Below are the code and all the weights of a small trained network. Each question names an input and a class and asks about switching units off, where a switched-off unit gives its printed mean instead of its output.

import numpy as np


def w(rows, s, z=0):
    codes = np.array(rows[::2]) - 128.0
    scale = np.full(codes.shape[1], s)
    scale[-1] = z or s
    return codes * scale


def f(y):
    return y / 2 * (1 + np.tanh(0.7978845608 * (y + 0.044715 * y**3)))


def log_softmax(a):
    a = a - a.max(-1, keepdims=True)
    return a - np.log(np.exp(a).sum(-1, keepdims=True))


def net(x, mask):
    res = np.array(x, float).reshape(1, 5) / 4 @ E
    y = f(res @ A[0][:, :-1].T + A[0][:, -1])
    res = res + np.where(mask, y, B[0][:, -1]) @ B[0][:, :-1]
    return log_softmax(res[-1] @ U[:, :-1].T + U[:, -1])


A, B = {}, {}
E = w([
[102,57,235,254,73,178,254],'x0',
[143,119,107,128,95,134,115],'x1',
[125,131,111,146,115,138,120],'x2',
[222,133,172,205,194,225,57],'x3',
[145,237,118,55,82,199,176],'x4',
],0.0084)
A[0] = w([
[201,181,88,88,186,177,79,224],'n1',
[94,91,139,138,62,91,216,131],'n2',
[167,46,121,209,197,159,49,135],'n3',
[202,26,141,187,194,121,85,3],'n4',
[70,176,111,62,88,123,148,235],'n5',
[196,133,212,137,86,254,133,94],'n6',
[137,138,146,71,128,142,147,163],'n7',
[142,108,235,167,118,134,165,189],'n8',
[67,65,133,131,151,37,57,228],'n9',
[161,54,138,164,89,135,202,250],'n10',
[154,67,83,101,154,89,101,159],'n11',
[115,82,137,139,156,75,174,207],'n12',
[61,98,106,62,106,68,95,132],'n13',
[100,116,47,93,107,45,94,175],'n14',
[164,102,190,118,111,231,202,149],'n15',
[32,78,182,147,41,106,162,102],'n16',
[161,190,144,95,82,241,159,196],'n17',
],0.0099,0.0026)
B[0] = w([
[254,169,229,111,187,76,91,246],'n1',
[58,189,157,86,27,90,33,248],'n2',
[65,131,230,73,151,215,177,254],'n3',
[69,123,186,87,105,189,168,229],'n4',
[223,233,46,82,150,155,251,233],'n5',
[75,150,105,209,221,105,99,245],'n6',
[75,181,104,89,122,105,120,159],'n7',
[92,127,123,237,56,178,209,245],'n8',
[132,23,26,237,121,183,90,235],'n9',
[20,105,152,170,63,119,205,250],'n10',
[82,39,98,131,162,132,69,186],'n11',
[104,58,99,191,31,113,100,192],'n12',
[207,121,65,193,147,162,218,213],'n13',
[205,102,63,173,202,122,174,230],'n14',
[4,158,73,240,179,86,171,247],'n15',
[85,101,131,81,48,86,49,255],'n16',
[166,230,94,222,158,50,179,242],'n17',
],0.007,0.0094)
U = w([
[126,51,1,235,184,81,150,121],'0',
[170,168,64,14,155,175,227,70],'1',
[102,31,110,129,3,38,81,41],'2',
[63,209,118,80,47,34,152,211],'3',
[191,17,168,49,214,245,48,248],'4',
[164,228,181,97,145,34,28,73],'5',
[65,100,173,128,101,151,151,70],'6',
],0.0085,0.0016)

Each question gives the input, the list of numbers given to net, and the class t.
The units are the neurons (one row each of A and B). Each row of codes is followed by its name. A weight is (code - 128) times the scale printed after its matrix; where a second scale follows, it is the last column's (A, B and U).
mask holds one flag per neuron, in row order. A switched-off neuron (its flag False) gives its mean, the last column of its row in B, instead of its output. The means were averaged over made-up inputs and are rounded, as every weight is.
A unit's drop is (log p(t) with every unit on - log p(t) with that unit switched off) / (log p(t) with every unit on - log p(t) with every unit switched off).
The circuit of an input: a set's keep is (log p(t) with only the set's units on - log p(t) with every unit switched off) / (log p(t) with every unit on - log p(t) with every unit switched off). Starting from the 12 units with the biggest drops (on a tie, the unit counted first), units are removed one at a time, each time the one whose removal leaves the highest keep (on an exact tie, the one counted first), for as long as the keep stays at least 0.8.
circuit, biggest first: the units of the circuit, biggest drop first
top k neurons: the k neurons with the biggest drops, biggest first
drop when u is switched off: that unit's drop, to one decimal
input [-5,-8,1,0,6], class 1: top 2 neurons => [n5, n2]
input [7,-2,5,5,0], class 6: circuit, biggest first => [n3]
input [-1,-5,-3,6,1], class 5: circuit, biggest first => [n9, n1]
input [-8,1,6,-8,1], class 1: top 3 neurons => [n5, n15, n6]
input [8,-5,7,2,7], class 0: top 2 neurons => [n6, n15]
input [-8,-1,0,-8,1], class 1: top 3 neurons => [n5, n15, n6]
input [-2,6,-7,1,6], class 5: circuit, biggest first => [n1, n8]
input [0,2,8,0,5], class 1: top 2 neurons => [n2, n16]
input [6,6,2,1,-6], class 6: top 2 neurons => [n3, n4]
input [2,-2,2,7,0], class 6: drop when n3 is switched off => 0.5
input [-4,-6,-2,8,0], class 4: top 2 neurons => [n3, n2]
input [-8,3,-4,1,-4], class 4: drop when n17 is switched off => 0.2
input [-3,-8,-7,-5,2], class 1: drop when n5 is switched off => 0.1
input [-6,-6,8,2,6], class 5: circuit, biggest first => [n1]
